Small tables with named rows and columns. After each table, cells are looked up by row and column.

Limusit =
         Gidula  Mipaga  Gufonif
Losafoz      53     175       51
Tadun        68     165      122
Fid         153      69       96
Pavusus     129     143      119
Lezor       153      62       61
Sen         124     148      174
Tasaka      202     178       93
Raz         152     111       93
Der          77     130       75
Pez         154     113      188
Kor         154     173      141
Gume        139     162      225
Gavosa      124     173      212
Nevun        52      68      118

Mipaga of Raz = 111
Gidula of Sen = 124
Mipaga of Tasaka = 178
Mipaga of Der = 130
Mipaga of Fid = 69
Gufonif of Sen = 174
Gidula of Pavusus = 129
Mipaga of Pez = 113
Gufonif of Pavusus = 119
Gufonif of Nevun = 118
Mipaga of Gume = 162
Gidula of Pez = 154
Gidula of Lezor = 153
Mipaga of Pavusus = 143
Gidula of Kor = 154

Senun =
columns: Rozokom, Tup, Lupor, Zare
Kagado: [3014, 9883, 5482, 3014]
Sava: [6013, 3659, -2244, -4593]
Zag: [-2074, 9189, 3014, -8348]
Tuvudeb: [-1992, 7978, 3014, -5083]
Ribo: [7504, 1444, -2757, 2652]
Pur: [-1808, 6712, 7627, 3014]
Suvopo: [5137, -1714, 3014, 3014]
Lafu: [-1877, 7763, 7065, 3014]

Ribo, Rozokom: 7504
Kagado, Zare: 3014
Zag, Rozokom: -2074
Lafu, Zare: 3014
Pur, Lupor: 7627
Suvopo, Lupor: 3014
Ribo, Lupor: -2757
Sava, Zare: -4593
Pur, Rozokom: -1808
Tuvudeb, Zare: -5083
Kagado, Tup: 9883
Ribo, Tup: 1444
Suvopo, Rozokom: 5137
Zag, Tup: 9189
Suvopo, Zare: 3014
Row with the largest Lupor: Pur

Nol:
fields: Pavono, Roke, Zivimes, Fuv, Vof, Deg
Ruvurip: [119, 75, 172, 49, 142, 211]
Nar: [188, 32, 89, 133, 107, 86]
Guluro: [78, 245, 162, 156, 152, 170]
Gomuki: [120, 88, 167, 177, 193, 90]
Buni: [135, 74, 127, 160, 151, 63]
Dulapon: [140, 137, 189, 165, 194, 198]

Zivimes of Buni: 127
Roke of Guluro: 245
Zivimes of Nar: 89
Pavono of Guluro: 78
Zivimes of Guluro: 162
Vof of Nar: 107
Deg of Dulapon: 198
Roke of Nar: 32
Fuv of Nar: 133
Roke of Ruvurip: 75
Deg of Gomuki: 90
Vof of Gomuki: 193
Fuv of Gomuki: 177
Vof of Ruvurip: 142
Zivimes of Ruvurip: 172
Fuv of Guluro: 156
Vof of Guluro: 152
Deg of Ruvurip: 211
Which row has the largest Fuv? Gomuki

Table Robal
         Momu  Tomi  Kilan  Mogo  Puvim  Petusa  Vituf  Kamul
Zefati     18   -23     13    27    -12      -1      9      8
Lefom       6     4     28    16      6      -3     47      0
Lapogu    -25   -78    -17   -26     20     -20     28    -63
Nogof     -13    -6      1    10      0      -4     10      0
Rasi       28     0     13    29     16      13     40      0
Pizu       -8   -10     18    21      1       9     32     10
Danib     -36     5    -21    20     19     -16      7    -16
Begatad    16    -8     28    31      3       6     41      0
Mazed       5    37     -5    10     -8     -36     -8      9
Nituko     -5    -2     -2    21     43       8     27     -2
Nupeli    -20     3    -13    15     55      31      7     20
Mudes      -9    42     18    -5      9       4     20    -24
Sev        -3    29     33     9    -41      15      7      0

Puvim of Mazed: -8
Puvim of Lapogu: 20
Tomi of Nituko: -2
Momu of Lefom: 6
Mogo of Nupeli: 15
Puvim of Pizu: 1
Kilan of Begatad: 28
Vituf of Sev: 7
Kamul of Lefom: 0
Mogo of Pizu: 21
Kamul of Begatad: 0
Momu of Nituko: -5

Table Selig
columns: Lapale, Lor
Vekipa: [49, 142]
Bav: [157, 101]
Mede: [109, 104]
Rizez: [32, 95]
Dil: [124, 108]
Fitigu: [131, 75]
Nepare: [85, 128]
Dazab: [126, 166]
Paz: [113, 106]
Makin: [92, 204]
Mazufop: [101, 90]

Lapale of Mede: 109
Lapale of Dil: 124
Lapale of Paz: 113
Lor of Mazufop: 90
Lapale of Rizez: 32
Lapale of Mazufop: 101
Lor of Paz: 106
Which row has the largest Lapale? Bav

Table Nugo
,Ler,Rog,Nuv,Vozog,Vikoras
Duv,78438,36992,83058,3998,63476
Duduz,35982,58583,36720,63067,79526
Paladu,45630,30214,74633,77379,76473
Budil,92608,27799,42832,46586,77226

Ler of Duv: 78438
Nuv of Duv: 83058
Vozog of Duv: 3998
Ler of Paladu: 45630
Nuv of Duduz: 36720
Vozog of Duduz: 63067
Vikoras of Paladu: 76473
Nuv of Budil: 42832
Vozog of Budil: 46586
Rog of Budil: 27799
Vozog of Paladu: 77379
Rog of Paladu: 30214
Vikoras of Duduz: 79526
Ler of Budil: 92608
Rog of Duv: 36992
Vikoras of Budil: 77226
Nuv of Paladu: 74633
Rog of Duduz: 58583

